Below is a small trained network, with its code and all its weights. Each question gives an input and a class and asks what happens when units are switched off, that is, made to give their printed mean instead of their output.

import numpy as np


def w(rows, s, z=0):
    codes = np.array(rows[::2]) - 128.0
    scale = np.full(codes.shape[1], s)
    scale[-1] = z or s
    return codes * scale


def f(y):
    return y / 2 * (1 + np.tanh(0.7978845608 * (y + 0.044715 * y**3)))


def log_softmax(a):
    a = a - a.max(-1, keepdims=True)
    return a - np.log(np.exp(a).sum(-1, keepdims=True))


def net(x, mask):
    res = np.array(x, float).reshape(1, 4) / 4 @ E
    y = f(res @ A[0][:, :-1].T + A[0][:, -1])
    res = res + np.where(mask, y, B[0][:, -1]) @ B[0][:, :-1]
    return log_softmax(res[-1] @ U[:, :-1].T + U[:, -1])


A, B = {}, {}
E = w([
[227,150,86,180,245],'x0',
[250,187,190,84,53],'x1',
[69,242,137,185,124],'x2',
[114,174,92,2,192],'x3',
],0.009)
A[0] = w([
[119,147,107,74,160,122],'N1',
[145,81,113,208,112,133],'N2',
[53,112,92,152,176,90],'N3',
[87,148,118,108,75,111],'N4',
[156,81,144,102,130,113],'N5',
[87,204,129,158,136,87],'N6',
[124,142,111,82,148,118],'N7',
[138,128,105,180,213,115],'N8',
[186,176,152,88,95,86],'N9',
[149,153,95,104,160,133],'N10',
[76,126,137,116,98,118],'N11',
[127,124,131,127,128,247],'N12',
[184,154,118,147,150,114],'N13',
[171,163,179,108,93,106],'N14',
[87,252,140,154,126,143],'N15',
[152,182,102,170,162,116],'N16',
[128,170,100,74,140,108],'N17',
[70,101,138,94,97,116],'N18',
[103,127,189,91,81,111],'N19',
[111,126,124,60,164,104],'N20',
[139,46,122,97,148,111],'N21',
[107,160,106,66,135,124],'N22',
[158,67,112,90,122,128],'N23',
[64,70,97,138,159,113],'N24',
[142,112,157,186,106,106],'N25',
[202,84,96,141,174,114],'N26',
[151,88,162,186,96,99],'N27',
],0.015,0.014)
B[0] = w([
[85,157,107,181,117,182],'N1',
[72,158,104,152,103,211],'N2',
[206,164,68,148,186,213],'N3',
[142,110,113,82,79,171],'N4',
[139,75,143,141,171,154],'N5',
[151,50,143,158,140,179],'N6',
[90,142,118,194,87,164],'N7',
[132,128,106,56,81,217],'N8',
[176,154,60,158,175,187],'N9',
[79,133,106,101,95,176],'N10',
[149,110,103,71,95,172],'N11',
[87,159,174,87,202,249],'N12',
[146,143,83,66,80,177],'N13',
[196,178,65,161,220,189],'N14',
[133,11,186,155,183,242],'N15',
[131,74,133,67,47,191],'N16',
[96,131,89,190,104,172],'N17',
[135,123,111,61,77,183],'N18',
[148,123,103,77,70,181],'N19',
[108,124,104,158,85,177],'N20',
[140,62,165,167,156,176],'N21',
[84,138,133,176,87,183],'N22',
[123,44,179,173,161,175],'N23',
[215,182,64,136,187,215],'N24',
[86,149,93,169,102,180],'N25',
[115,100,136,85,83,202],'N26',
[85,143,104,175,91,187],'N27',
],0.012,0.013)
U = w([
[217,168,89,153,171,125],'0',
[131,3,173,162,146,96],'1',
[128,103,115,48,69,108],'2',
[30,157,110,208,91,110],'3',
[87,145,181,98,168,251],'4',
[128,161,171,132,145,101],'5',
],0.016,0.019)

Each question gives the input, the list of numbers given to net, and the class t.
The units are the neurons (one row each of A and B). Each row of codes is followed by its name. A weight is (code - 128) times the scale printed after its matrix; where a second scale follows, it is the last column's (A, B and U).
mask holds one flag per neuron, in row order. A switched-off neuron (its flag False) gives its mean, the last column of its row in B, instead of its output. The means were averaged over made-up inputs and are rounded, as every weight is.
A unit's drop is (log p(t) with every unit on - log p(t) with that unit switched off) / (log p(t) with every unit on - log p(t) with every unit switched off).
The circuit of an input: a set's keep is (log p(t) with only the set's units on - log p(t) with every unit switched off) / (log p(t) with every unit on - log p(t) with every unit switched off). Starting from the 12 units with the biggest drops (on a tie, the unit counted first), units are removed one at a time, each time the one whose removal leaves the highest keep (on an exact tie, the one counted first), for as long as the keep stays at least 0.8.
circuit, biggest first: the units of the circuit, biggest drop first
most important unit: the unit with the biggest drop
k most important neurons: the k neurons with the biggest drops, biggest first
drop of u: that unit's drop, to one decimal
input [-3,7,-6,7], class 0: 4 most important neurons : [N14 N9 N15 N2]
input [5,-4,8,4], class 1: most important unit : N15
input [5,4,3,-5], class 2: 2 most important neurons : [N16 N13]
input [3,3,5,5], class 1: 2 most important neurons : [N15 N2]
input [8,-3,7,5], class 2: 3 most important neurons : [N8 N16 N13]
input [8,7,1,0], class 2: 2 most important neurons : [N16 N26]
input [0,-8,8,0], class 0: 2 most important neurons : [N3 N24]
input [-3,-4,1,-4], class 0: 2 most important neurons : [N24 N22]
input [8,6,-6,-3], class 2: 2 most important neurons : [N26 N13]
input [2,-5,-5,3], class 0: 3 most important neurons : [N24 N15 N3]
input [-1,-3,-3,3], class 4: 3 most important neurons : [N15 N14 N9]
input [6,-6,-4,-7], class 3: 3 most important neurons : [N2 N27 N14]
input [-5,8,-8,5], class 0: 2 most important neurons : [N14 N9]
input [4,-6,-6,8], class 3: 2 most important neurons : [N1 N15]
input [0,-8,2,6], class 0: circuit, biggest first : [N3]
input [1,-8,-2,6], class 0: drop of N24 : 1.8
input [6,-8,-8,2], class 0: drop of N17 : 0.0
input [4,3,5,-2], class 1: drop of N15 : 0.4
